Below is a small trained network, with its code and all its weights. Each question gives an input and a target symbol and asks what happens when units are switched off, that is, made to give their printed mean instead of their output.

import numpy as np


def w(rows, s, z=0):
    codes = np.array(rows[::2]) - 128.0
    scale = np.full(codes.shape[1], s)
    scale[-1] = z or s
    return codes * scale


def f(y):
    return np.maximum(y, 0)


def softmax(a):
    e = np.exp(a - a.max(-1, keepdims=True))
    return e / e.sum(-1, keepdims=True)


def log_softmax(a):
    a = a - a.max(-1, keepdims=True)
    return a - np.log(np.exp(a).sum(-1, keepdims=True))


def net(x, mask):
    ids = ['ΓΔΞΦαζημπστω'.index(c) for c in x.split()]
    T = len(ids)
    res = E[ids] + P[:T]
    u = 0
    for l in range(2):
        q, k, v = (res @ M[l].T for M in (Q, K, V))
        z = softmax(np.where(np.tri(T) > 0, q @ k.T / 3**0.5, -1e9)) @ v
        res = res + np.where(mask[u], z, O[l][:, -1]) @ O[l][:, :-1]
        u += 1
        y = f(res @ A[l][:, :-1].T + A[l][:, -1])
        res = res + np.where(mask[u : u + 8], y, B[l][:, -1]) @ B[l][:, :-1]
        u += 8
    return log_softmax(res[-1] @ U[:, :-1].T + U[:, -1])


Q, K, V, O, A, B = {}, {}, {}, {}, {}, {}
E = w([
[107,39,176],'Γ',
[112,104,113],'Δ',
[114,199,148],'Ξ',
[206,82,142],'Φ',
[112,167,117],'α',
[141,157,129],'ζ',
[160,146,21],'η',
[72,127,181],'μ',
[140,134,96],'π',
[193,81,91],'σ',
[163,6,152],'τ',
[80,133,52],'ω',
],0.021)
P = w([
[178,158,102],'0',
[233,145,145],'1',
[235,127,144],'2',
[218,85,121],'3',
[254,77,146],'4',
[248,124,189],'5',
[232,92,162],'6',
],0.0047)
Q[0] = w([
[210,170,7],'L0H1',
[229,187,95],'L0H1',
[130,177,35],'L0H1',
],0.012)
K[0] = w([
[128,99,9],'L0H1',
[217,76,85],'L0H1',
[130,170,87],'L0H1',
],0.011)
V[0] = w([
[42,193,254],'L0H1',
[93,91,160],'L0H1',
[72,140,6],'L0H1',
],0.0089)
O[0] = w([
[77,125,151,8],'L0H1',
[132,123,252,92],'L0H1',
[179,169,127,179],'L0H1',
],0.011,0.018)
A[0] = w([
[79,181,109,231],'L0N1',
[196,112,48,1],'L0N2',
[114,195,148,224],'L0N3',
[108,174,87,195],'L0N4',
[185,192,132,213],'L0N5',
[177,132,127,57],'L0N6',
[107,215,92,127],'L0N7',
[9,199,147,63],'L0N8',
],0.011,0.0045)
B[0] = w([
[190,51,255,137],'L0N1',
[80,150,98,253],'L0N2',
[185,219,155,138],'L0N3',
[195,152,226,171],'L0N4',
[203,59,138,214],'L0N5',
[66,66,79,171],'L0N6',
[170,169,188,171],'L0N7',
[54,237,155,132],'L0N8',
],0.0074,0.027)
Q[1] = w([
[2,62,132],'L1H1',
[174,83,65],'L1H1',
[40,167,53],'L1H1',
],0.0079)
K[1] = w([
[2,184,192],'L1H1',
[201,66,87],'L1H1',
[131,243,70],'L1H1',
],0.008)
V[1] = w([
[114,163,141],'L1H1',
[99,179,88],'L1H1',
[244,115,170],'L1H1',
],0.011)
O[1] = w([
[48,190,106,92],'L1H1',
[196,143,117,122],'L1H1',
[1,146,69,253],'L1H1',
],0.012,0.026)
A[1] = w([
[121,84,195,75],'L1N1',
[211,176,2,16],'L1N2',
[98,58,170,1],'L1N3',
[180,138,188,117],'L1N4',
[83,50,98,15],'L1N5',
[166,34,131,83],'L1N6',
[97,195,95,165],'L1N7',
[72,122,156,31],'L1N8',
],0.0094,0.0065)
B[1] = w([
[58,98,166,135],'L1N1',
[152,197,254,253],'L1N2',
[230,102,156,136],'L1N3',
[173,70,117,131],'L1N4',
[202,66,90,164],'L1N5',
[217,152,48,144],'L1N6',
[94,100,165,191],'L1N7',
[136,152,171,137],'L1N8',
],0.0073,0.028)
U = w([
[118,51,189,181],'Γ',
[91,83,93,255],'Δ',
[107,145,187,1],'Ξ',
[147,76,71,141],'Φ',
[66,106,159,95],'α',
[88,107,132,73],'ζ',
[165,253,85,88],'η',
[112,101,218,121],'μ',
[126,108,109,25],'π',
[229,126,93,123],'σ',
[154,38,136,39],'τ',
[106,152,120,90],'ω',
],0.011,0.0071)

Each question gives the input, a string of symbols that net reads in full, and the target symbol t.
The units are the heads (3 rows each of Q, K, V and O) and the neurons (one row each of A and B). Each row of codes is followed by its name. A weight is (code - 128) times the scale printed after its matrix; where a second scale follows, it is the last column's (O, A, B and U).
mask holds one flag per unit, layer by layer, with each layer's heads first. A switched-off unit (its flag False) gives its mean, the last column of its rows in O or B, instead of its output. The means were averaged over made-up inputs and are rounded, as every weight is.
A unit's drop is (log p(t) with every unit on - log p(t) with that unit switched off) / (log p(t) with every unit on - log p(t) with every unit switched off).
The circuit of an input: a set's keep is (log p(t) with only the set's units on - log p(t) with every unit switched off) / (log p(t) with every unit on - log p(t) with every unit switched off). Starting from the 12 units with the biggest drops (on a tie, the unit counted first), units are removed one at a time, each time the one whose removal leaves the highest keep (on an exact tie, the one counted first), for as long as the keep stays at least 0.8.
circuit, biggest first: the units of the circuit, biggest drop first
unit that matters most: the unit with the biggest drop
top k neurons: the k neurons with the biggest drops, biggest first
k most important neurons of layer l: the k neurons of layer l with the biggest drops, biggest first
drop of u: that unit's drop, to one decimal
input η σ Ξ π, target σ: 4 most important neurons of layer 0 -> (L0N2; L0N6; L0N7; L0N4)
input Δ η σ α ζ ζ, target σ: 3 most important neurons of layer 0 -> (L0N2; L0N7; L0N6)
input ζ η Δ μ Δ, target Δ: unit that matters most -> L1N2
input η ω π Γ ζ τ, target τ: circuit, biggest first -> (L0H1; L1N2; L1N5; L1N3)
input Δ α π, target Δ: circuit, biggest first -> (L1N2; L0H1)
input ω Δ ζ, target Δ: circuit, biggest first -> (L1N2; L1H1; L0N2)
input α σ π, target σ: top 3 neurons -> (L0N4; L0N7; L0N2)
input η η η η σ α, target σ: 4 most important neurons of layer 0 -> (L0N2; L0N6; L0N7; L0N4)
input σ α ζ, target σ: top 2 neurons -> (L0N4; L0N7)
input α Ξ σ α, target σ: 2 most important neurons of layer 1 -> (L1N2; L1N7)
input α σ η Δ Ξ η Φ, target Φ: top 2 neurons -> (L0N2; L1N2)
input σ σ α σ Ξ, target σ: 3 most important neurons of layer 0 -> (L0N4; L0N2; L0N7)
input Γ η π σ, target σ: 3 most important neurons of layer 0 -> (L0N2; L0N6; L0N7)
input σ Φ α α μ Δ α, target Δ: circuit, biggest first -> (L1N2)
input α ζ Δ α ζ, target Δ: drop of L0N2 -> 0.4
input α ω η μ, target μ: drop of L1H1 -> 1.2
input α σ Γ η σ, target σ: drop of L1N2 -> 0.1
